Below are the code and all the weights of a small trained network. Each question names an input and a target symbol and asks about switching units off, where a switched-off unit gives its printed mean instead of its output.

import numpy as np


def w(rows, s, z=0):
    codes = np.array(rows[::2]) - 128.0
    scale = np.full(codes.shape[1], s)
    scale[-1] = z or s
    return codes * scale


def norm(h):
    return h / np.sqrt((h * h).mean(-1, keepdims=True) + 1e-5)


def f(y):
    return y / 2 * (1 + np.tanh(0.7978845608 * (y + 0.044715 * y**3)))


def softmax(a):
    e = np.exp(a - a.max(-1, keepdims=True))
    return e / e.sum(-1, keepdims=True)


def log_softmax(a):
    a = a - a.max(-1, keepdims=True)
    return a - np.log(np.exp(a).sum(-1, keepdims=True))


def net(x, mask):
    ids = ['ΘΛαβδεξτ'.index(c) for c in x.split()]
    T = len(ids)
    res = E[ids] + P[:T]
    u = 0
    for l in range(3):
        q, k, v = (norm(res) @ M[l].T for M in (Q, K, V))
        z = softmax(np.where(np.tri(T) > 0, q @ k.T / 3**0.5, -1e9)) @ v
        res = res + np.where(mask[u], z, O[l][:, -1]) @ O[l][:, :-1]
        u += 1
        y = f(norm(res) @ A[l][:, :-1].T + A[l][:, -1])
        res = res + np.where(mask[u : u + 4], y, B[l][:, -1]) @ B[l][:, :-1]
        u += 4
    return log_softmax(norm(res)[-1] @ U[:, :-1].T + U[:, -1])


Q, K, V, O, A, B = {}, {}, {}, {}, {}, {}
E = w([
[170,144,153,138],'Θ',
[212,137,90,180],'Λ',
[109,134,249,94],'α',
[161,168,88,45],'β',
[69,150,228,90],'δ',
[50,146,174,113],'ε',
[110,165,125,148],'ξ',
[123,10,152,219],'τ',
],0.015)
P = w([
[178,79,104,130],'0',
[117,203,184,131],'1',
[131,65,97,127],'2',
[100,177,197,143],'3',
[142,84,112,104],'4',
[8,124,86,181],'5',
],0.015)
Q[0] = w([
[66,169,109,255],'0.h0',
[146,108,28,5],'0.h0',
[51,137,125,109],'0.h0',
],0.0094)
K[0] = w([
[111,168,249,206],'0.h0',
[78,235,3,106],'0.h0',
[131,152,200,100],'0.h0',
],0.0055)
V[0] = w([
[63,79,193,254],'0.h0',
[174,41,96,101],'0.h0',
[174,125,153,196],'0.h0',
],0.008)
O[0] = w([
[173,128,60,248,255],'0.h0',
[253,172,38,125,141],'0.h0',
[216,246,142,144,172],'0.h0',
],0.0039,0.0028)
A[0] = w([
[133,237,191,128,148],'0.n0',
[123,141,20,122,147],'0.n1',
[147,213,117,246,81],'0.n2',
[71,78,101,159,1],'0.n3',
],0.011,0.0036)
B[0] = w([
[104,164,207,208,255],'0.n0',
[2,164,106,173,145],'0.n1',
[51,102,242,60,184],'0.n2',
[18,160,33,75,137],'0.n3',
],0.0076,0.0056)
Q[1] = w([
[254,200,134,241],'1.h0',
[115,242,96,206],'1.h0',
[73,86,206,69],'1.h0',
],0.008)
K[1] = w([
[167,237,142,77],'1.h0',
[253,184,77,90],'1.h0',
[99,55,143,150],'1.h0',
],0.013)
V[1] = w([
[174,213,144,81],'1.h0',
[238,140,98,187],'1.h0',
[3,39,182,208],'1.h0',
],0.0048)
O[1] = w([
[102,100,119,3,109],'1.h0',
[131,48,133,221,83],'1.h0',
[121,197,91,191,255],'1.h0',
],0.0066,0.0036)
A[1] = w([
[156,122,32,165,70],'1.n0',
[92,168,190,130,147],'1.n1',
[161,102,83,165,255],'1.n2',
[141,113,14,2,20],'1.n3',
],0.013,0.0079)
B[1] = w([
[107,39,98,127,137],'1.n0',
[122,129,35,128,245],'1.n1',
[128,234,144,114,163],'1.n2',
[39,64,203,10,136],'1.n3',
],0.012,0.011)
Q[2] = w([
[82,208,206,187],'2.h0',
[34,47,74,127],'2.h0',
[68,1,234,126],'2.h0',
],0.0098)
K[2] = w([
[224,57,93,129],'2.h0',
[67,115,83,92],'2.h0',
[163,147,130,5],'2.h0',
],0.015)
V[2] = w([
[173,48,147,250],'2.h0',
[166,138,154,77],'2.h0',
[122,39,129,87],'2.h0',
],0.012)
O[2] = w([
[174,100,5,136,85],'2.h0',
[96,108,131,61,101],'2.h0',
[100,162,76,72,4],'2.h0',
],0.017,0.0037)
A[2] = w([
[92,96,39,135,202],'2.n0',
[164,140,140,185,3],'2.n1',
[172,4,163,123,113],'2.n2',
[68,115,181,170,231],'2.n3',
],0.017,0.0052)
B[2] = w([
[233,78,51,41,157],'2.n0',
[1,111,171,89,144],'2.n1',
[3,119,55,195,154],'2.n2',
[160,113,13,57,255],'2.n3',
],0.0081,0.014)
U = w([
[177,144,179,153,254],'Θ',
[146,161,164,218,144],'Λ',
[72,28,128,152,126],'α',
[134,21,171,54,226],'β',
[151,125,49,48,33],'δ',
[117,147,159,107,109],'ε',
[124,248,101,187,3],'ξ',
[224,122,90,187,160],'τ',
],0.017,0.0058)

Each question gives the input, a string of symbols that net reads in full, and the target symbol t.
The units are the heads (3 rows each of Q, K, V and O) and the neurons (one row each of A and B). Each row of codes is followed by its name. A weight is (code - 128) times the scale printed after its matrix; where a second scale follows, it is the last column's (O, A, B and U).
mask holds one flag per unit, layer by layer, with each layer's heads first. A switched-off unit (its flag False) gives its mean, the last column of its rows in O or B, instead of its output. The means were averaged over made-up inputs and are rounded, as every weight is.
A unit's drop is (log p(t) with every unit on - log p(t) with that unit switched off) / (log p(t) with every unit on - log p(t) with every unit switched off).
The circuit of an input: a set's keep is (log p(t) with only the set's units on - log p(t) with every unit switched off) / (log p(t) with every unit on - log p(t) with every unit switched off). Starting from the 12 units with the biggest drops (on a tie, the unit counted first), units are removed one at a time, each time the one whose removal leaves the highest keep (on an exact tie, the one counted first), for as long as the keep stays at least 0.8.
circuit, biggest first: the units of the circuit, biggest drop first
unit that matters most: the unit with the biggest drop
top k neurons: the k neurons with the biggest drops, biggest first
k most important neurons of layer l: the k neurons of layer l with the biggest drops, biggest first
input Θ δ δ ε, target β: circuit, biggest first	2.h0; 1.n2; 2.n3
input ε α Θ Θ, target Λ: circuit, biggest first	1.n2; 2.h0
input Θ α ε, target ε: circuit, biggest first	2.h0; 0.n0
input δ δ α α, target ξ: unit that matters most	1.n2
input τ τ Θ Θ, target τ: top 2 neurons	1.n1; 1.n0
input β ε α Λ Θ, target β: circuit, biggest first	0.h0; 1.n3; 0.n0
input δ α τ δ ξ, target τ: circuit, biggest first	2.h0; 1.n2
input α τ ξ τ, target δ: circuit, biggest first	2.h0; 1.n2
input ε α α ξ, target Λ: 2 most important neurons of layer 0	0.n2; 0.n1
input ε δ ξ, target ξ: circuit, biggest first	2.h0; 1.n2
input α ξ Λ τ, target δ: top 3 neurons	0.n1; 0.n0; 1.n2
input Θ α α, target α: top 2 neurons	0.n2; 1.n3
input δ α α α α δ, target δ: top 3 neurons	1.n2; 0.n0; 0.n2
input β δ β ε α α, target ε: circuit, biggest first	2.h0
input α τ Λ Λ, target δ: 2 most important neurons of layer 0	0.n2; 0.n1
input α δ α, target α: top 4 neurons	0.n2; 0.n0; 1.n3; 2.n2
input ξ α Λ Θ, target Θ: top 3 neurons	1.n2; 0.n1; 0.n2
input Λ τ α ε δ, target τ: top 2 neurons	0.n2; 1.n1
input Λ α δ δ, target α: 2 most important neurons of layer 2	2.n0; 2.n3
input Θ α δ α ξ α, target ξ: unit that matters most	2.h0
